[ -1  50  27 -12 -38  19   7   7]  k_104
[ -5   9  28 -13 -36  -8  -6  26]  k_368
[  1 -20 -44  19  18 -17 -13 -25]  k_648
loc: [-12]
k_104, 3
find: [-13 -36  -8]
k_368
perm: [-36 -13  -8  -6  -5   9  26  28]
k_368
after: [18]
[-17]

[ -1 -13  -4   0  36  -2]  k_792
[-37 -38  -2   1 -12  22]  k_385
[  8  20   0   0 -44  -7]  k_751
[ 36  -2  -1   0 -14  -4]  k_70
[  8  20  -1   0 -44  -7]  k_783
[ 31  -7  -1   1 -16  -3]  k_201
perm: [ -7 -44   0   0  20   8]
k_751
find: [ -1 -13  -4   0  36]
k_792
perm: [  0 -14  -4  36  -2  -1]
k_70

[-11  -3  -7  -7   7  -2  -8  -6  -8   6] -> k_122
[  4  32  -7 -12   3   5 -15  -5  -5   6] -> k_772
[ -8 -11  -4  12  10   0  -6  12  -6 -10] -> k_775
[-11   6  -7  -3   7  -6  -8  -2  -8  -8] -> k_213
[ -8  -8 -11  -7  -2  -7  -3   6  -7   7] -> k_57
[-20  -9   1   7   3 -21 -11   3  11  27] -> k_428
[ 12  28  14  -7  -3   1 -12   7  -6 -10] -> k_473
[-5  7  3 -1  8  4 -8 -9 10 -1] -> k_752
find: [ -8  -8 -11  -7  -2  -7  -3   6  -7   7]
k_57
perm: [  6  -3  -7  -8 -11   7  -2  -8  -7  -6]
k_122
perm: [-11  -8  -8  -7  -7  -6  -3  -2   6   7]
k_122

[ 15  -5  43  10 -11] : k_484
[ 2  3 -2  3  3] : k_377
[32 32  6  5 32] : k_439
[ 15 -19  -1  16  31] : k_369
[ 5 -4  0 -6  0] : k_914
[-1  1  0  0 -1] : k_666
[-1 -1  2 -2  0] : k_718
[-9 -2 10 43 13] : k_534
[-6  7 14 18 -6] : k_614
[ 2 -1 -2 -2  0] : k_974
[-17  14   4 -11  11] : k_710
perm: [-1 -2  0 -2  2]
k_974
after: [-17]
[14]
howmany k_439: [32]
3
find: [43 10]
k_484
loc: [6]
k_439, 2
loc: [4]
k_710, 2

[-5  0  0 10  0  2 -1] -> k_355
[ 2 20  8  7 -3  1 -2] -> k_691
[  3 -14   0   1   8   3   2] -> k_342
[ -2 -17   1   0  -7   3  -1] -> k_96
[-1 22 22 -3 -2 -3  7] -> k_419
[ 6 21  1  6 -2 -5  6] -> k_166
[ 3 14  0  9  3 -6  0] -> k_904
[7 2 2 7 6 7 2] -> k_719
[ 0 12  0  2 -6  3 -5] -> k_188
[  2   8   1   3   3 -14   1] -> k_451
howmany k_719: [6]
1
loc: [21]
k_166, 1
after: [20]
[8]
perm: [-14   3   8   3   2   0   1]
k_342
find: [ 6 21  1  6 -2 -5  6]
k_166
howmany k_355: [0]
3
after: [10]
[0]

[  7   6  24  14  -5 -15  14  14  14 -23  -4 -35  13  23 -25   7   2  16
  -7  20  24  -8  -6 -11  -8  21  37  23  13  -1  -4 -13  19   2 -17  21
 -20  -3 -29  10  -2  -4  14  21   6  17  -9 -27  14 -12 -20  16 -22  -4
 -11   8  22  18  -5  26  21 -28 -13] -> k_411
[  9  -3 -37  43 -29  -5   3 -17  12   5  -1  12   1  39 -20 -18   8 -32
   9  -9  11 -27   6  -7 -24 -23  27  -2 -39   3   9  16  20 -35  12  13
 -32 -30  14 -19  18  20 -15  -9   4   2   4  -5 -27 -24   4  21 -13  31
  -7  10   0 -16  15 -18  -9 -28  26] -> k_603
[-30   9  31   2 -12 -14  -6   8 -26 -13  -2   1   1  -3  12  -2  21 -21
 -15  -6 -13 -13 -33   2   3  20  23  13 -17   0  -3   7   9  49 -34   6
 -13 -23 -10  -5  11   3  15 -19  -8 -45  41  -3   6 -30 -11   9  17  27
 -22   5  24  15 -10 -19  11   8 -14] -> k_364
[ 20 -10  10  17  -2  10  -2  21 -11  12 -14   5  16  -2   0  -5 -12  -8
 -32  -4  -9   6   3  14  22  -9   2   7   8 -23 -12  -8  -5   5 -17   0
   5  10   5 -17  35  12   0   7  25 -21   8  30  18  -5   3 -22  11  -3
  12 -10  -7   0   5  -2   5   9 -30] -> k_429
[-15  16  -3  27 -30 -22 -17   8  32  20  -1  15  17  33  -2   7  -5   1
 -17   1  20   9   6   3 -17   4  -4  12  -3   4  -4 -11 -37  24 -24   2
  16 -41 -11   5  -4  -5   6   5 -23  -3  -7  11  -9 -33   6   9  34 -11
 -14  13  -5  -4   0 -11 -17  17  -3] -> k_293
[-23 -22   4  24  47  22   3  15 -22  -3   9   1  13   7  -6   5 -11  -6
   7  -9 -18 -14  -5   9   7  22  15  19  -8 -12  -5  20   4 -15 -13 -13
   1   4  14 -11 -20  -3 -16  -6   3 -29 -11  12   8  -1  14 -11 -21  -5
   9 -22   2  -4 -15 -16  -5   8  -1] -> k_869
[-27  -8  14   9   1   9 -12 -16   2  17   2 -10   5   5  -2  -5  -1  -6
  -3   8   2   4  10   1 -28 -18   6 -11   2   2  10  10 -16  18 -13   3
  21  19   9   7   9   2  -7   1  21   6  17  -1  -9   1  -1 -11  -3 -30
   3   2   1   6 -11  -6  -7  13 -10] -> k_11
[ -5  15  -4  -4   4  13  20 -14  11  15  10   5   2  41  13   6   2 -10
 -15  -1  -3  22  -1 -19 -28   1  30   9   6   8  10 -19  -5  17  -5  15
   0 -21 -18 -24   4  -6  14  12  -5 -14  10  20  22  -7 -16  19  14  11
   7  34 -34  -1  -7  44  24 -16  26] -> k_107
[-18 -22  17  -2 -21  14 -21 -16   4 -28 -18   8   3  33   6 -17 -18  29
   2   8  -2  -4  14 -27  -8   9  19  15  14 -10  -6   8 -24  19  -9  -5
   4 -11  17  18 -23 -20   8  26   7  -8   2  -4 -11  -8 -35   7  10 -27
 -33   0 -20  16   5 -10   1  -6 -31] -> k_328
[-30  36  28   2 -31 -29  10 -22   0   2 -19  15  -2 -20  16 -12   4   1
 -18   4  11   5  19   0  13  -1  38  -7 -36  -9   2 -10   0  44 -17  -3
 -29   2 -13 -24  -1   0  -2   2  -4  -9  36   2 -35  16 -16 -16   4  54
 -29  25  21 -21 -20  -2 -18  -5  11] -> k_875
[-18 -22  17  -2 -21  14 -21 -16   4 -28 -18   8   3  33   6 -17 -18  29
   2   8  -2  -4  14 -27  -8   9  19  15  14 -10  -6   8 -24 -14  -9  -5
   4 -11  17  18 -23 -20   8  26   7  -8   2  -4 -11  -8 -35   7  10 -27
 -33   0 -20  16   5 -10   1  -6 -31] -> k_477
find: [ -3  12 -10]
k_429
howmany k_411: [21]
4
perm: [  6 -11  -6  -7  13 -10 -27  -8  14   9   1   9 -12 -16   2  17   2 -10
   5   5  -2  -5  -1  -6  -3   8   2   4  10   1 -28 -18   6 -11   2   2
  10  10 -16  18 -13   3  21  19   9   7   9   2  -7   1  21   6  17  -1
  -9   1  -1 -11  -3 -30   3   2   1]
k_11

[-20 -28  30   1   0  -4  -1   3 -12  23 -10  12   5 -13   4   7  11  -6
  14 -30  14  28   8  -4 -12  29  16  -2   7 -17  13  15  12  -1  -2  -5
  24] = k_617
[-28  12  16  28  24   4  23 -20   8 -13  -6  30  -4  -2   5   1  12  11
  13  14 -10 -30 -12  29  -2  14   0   3  -4  -1   7  -1  -4 -12 -17  15
   7] = k_215
[ 19  10  -8 -19  13  15 -37  -5 -16  25  -5   1   0   3  -1  10  -4  15
  -5 -22  11   8   8   5  -6 -13  -5   4   3 -13  19   8  -4   2  13  -4
  -1] = k_414
[ -5  -9  -2   8   1 -23  -8   9  -3   4  -4 -21  15  22  -3  -6  -9 -16
   6 -15   0 -10  -2  39  12   9  -6   4  -4  -8  -8   4  14  10  11  18
  -1] = k_124
[  1  -5 -37  -1  15  10  -4  -4 -19  -4 -13  13  -1  15  19 -22   8 -16
   3  -5  -6   8 -13  -5  -8   3   5  -5   0  10  18   2  13  25   8   4
  11] = k_545
[ 19  10  -8 -19  13  15 -37  -5 -16  25  -5   1   0   3  -5  10  -4  15
  -5 -22  11  -5   8   5  -6 -12  -4  -7  -1 -13   5  -3 -16   2 -20 -29
  -1] = k_538
howmany k_538: [15]
2
find: [-2 39 12  9 -6]
k_124
after: [6]
[-15]
find: [ 19  10  -8 -19  13  15 -37  -5 -16  25  -5   1   0   3  -5  10  -4  15
  -5 -22  11  -5   8   5  -6 -12  -4  -7  -1 -13   5  -3 -16   2 -20 -29
  -1]
k_538
perm: [  2  15  19 -16  -8   3 -22  -5   1  -4  -4  -5   0  13  19  10   4 -37
 -19  -1  11  -6   3  -5  13 -13   8   5  25  15  10  -5  -4 -13  -1   8
   8]
k_414
find: [ 19  10  -8 -19  13  15 -37  -5 -16  25  -5   1   0   3  -1  10  -4  15
  -5 -22  11   8   8   5  -6 -13  -5   4   3 -13  19   8  -4   2  13  -4
  -1]
k_414
perm: [-30 -28 -20 -17 -13 -12 -12 -10  -6  -4  -4  -4  -2  -2  -1  -1   0   1
   3   4   5   7   7   8  11  12  12  13  14  14  15  16  23  24  28  29
  30]
k_215

[ -3   0  -5  -1  -5 -13  27   9  -3 -10 -11  10  -3  54  -4 -11   1  -4
  -8 -12   6   5] -> k_675
[-38 -13   0   7   7  -9   4   9  -2  -4  -5   6   2 -25  26  -9 -10   4
   0  -6  -1   7] -> k_396
[-14 -11   3   0   2 -13  -7  -4  -8   5   3  -5   3 -19   4   8   9  -7
  -3   5   5   2] -> k_482
[ 54  -2  10 -13  -3 -11  -4  -3  -4   5   9  -5 -10  -1 -12   6   1   0
  -5  -9 -11  27] -> k_813
[-13  -5   9  10  -2 -11  -1   6 -11   1  -4 -12  54  27 -10  -3   0  -8
  -4   5  -5  -3] -> k_797
perm: [ -2  -4  -1   9  -5  -4   5 -10  27 -11 -11  -8  10   6 -12  -5 -13  54
  -3  -3   0   1]
k_797
howmany k_482: [3]
3
find: [ -3   0  -5  -1  -5 -13  27   9  -3 -10 -11  10  -3  54  -4 -11   1  -4
  -8 -12   6   5]
k_675
perm: [ -8  -4   5  -5  -3 -13  -5   9  10  -2 -11  -1   6 -11   1  -4 -12  54
  27 -10  -3   0]
k_797
find: [ -5  -1  -5 -13  27   9  -3 -10 -11]
k_675
after: [26]
[-9]
perm: [-11 -10 -13 -12  -9   6  -4  -5  54   0   9  27   5  -2  10 -11  -1  -5
  -4   1  -3  -3]
k_813

[-19 -35  32 -38  31  31  10 -38 -23 -44 -11 -18   2  21  19 -38  24  -3
  -9 -22  15 -29 -36  -9]  k_494
[-13 -30  30 -30  33  25   8 -38 -25 -45 -10 -19   7  23  21 -24  24   2
 -13 -25  17 -24 -24 -11]  k_240
[ 24 -19   2  10 -11  -9 -44 -39 -38  31 -29  19 -22 -35  21  -3 -38 -23
 -18  -9  31  15 -36  32]  k_897
[  2  18  19 -38  24  -3  -9   5  -4  -1  -3  -6  -2   0  -2  -5  -2  -4
   4  -2   4  -7  -2   1]  k_893
perm: [ 24  -3  -9 -22  15 -29 -36  -9 -19 -35  32 -38  31  31  10 -38 -23 -44
 -11 -18   2  21  19 -38]
k_494
howmany k_494: [2]
1
perm: [  1  -2  -7   4  -2   4  -4  -2  -5  -2   0  -2  -6  -3  -1  -4   5  -9
  -3  24 -38  19  18   2]
k_893
after: [18]
[19]
find: [  2  21  19 -38  24  -3  -9]
k_494
howmany k_240: [-24]
3

[-21  -7   8 -18   1 -18   4  22  20  36  -3  -7  -4 -15  -5 -18  12 -21
   5 -10  14]  k_291
[-21   1 -20 -18  -3 -15  -7 -10  -4 -18 -18   8  22  20  36  12  -7  14
   4  -5   5]  k_170
[ -8  -1  -3 -11   6 -20   7  17  14  27 -11  -4 -12 -15 -12  -1   6  -7
   9  -7  37]  k_290
loc: [27]
k_290, 9
loc: [9]
k_290, 18
perm: [-18   4  14  22  -3  20   5  -5  -4  12  -7 -21   8  -7 -10 -21 -18 -15
  36   1 -18]
k_291

[ 44 -24  13  -2 -11 -19   9]  k_754
[-19  43  13 -24  -8  -2   9]  k_198
[-19  43 -10 -10 -10 -10 -19]  k_373
perm: [ -8  -2   9 -19  43  13 -24]
k_198
howmany k_373: [-10]
4
find: [ 44 -24]
k_754
loc: [-11]
k_754, 4

[-51 -19   2  18  -8 -12] : k_212
[ -8 -11 -23 -27 -10 -21] : k_301
[ 11 -26   5  11  11 -26] : k_77
[-21 -21 -21  12 -28 -28] : k_432
[ -1  40   2   5   8 -12] : k_831
[  4  41   0  10   6 -10] : k_79
[  2 -12  -1 -22  40   5] : k_424
[ 16   3  -5 -10  -6  12] : k_267
find: [-22  40]
k_424
perm: [-12   8  -1   5  40   2]
k_831
after: [-5]
[-10]
howmany k_77: [-26]
2
after: [-27]
[-10]
howmany k_432: [-21]
3

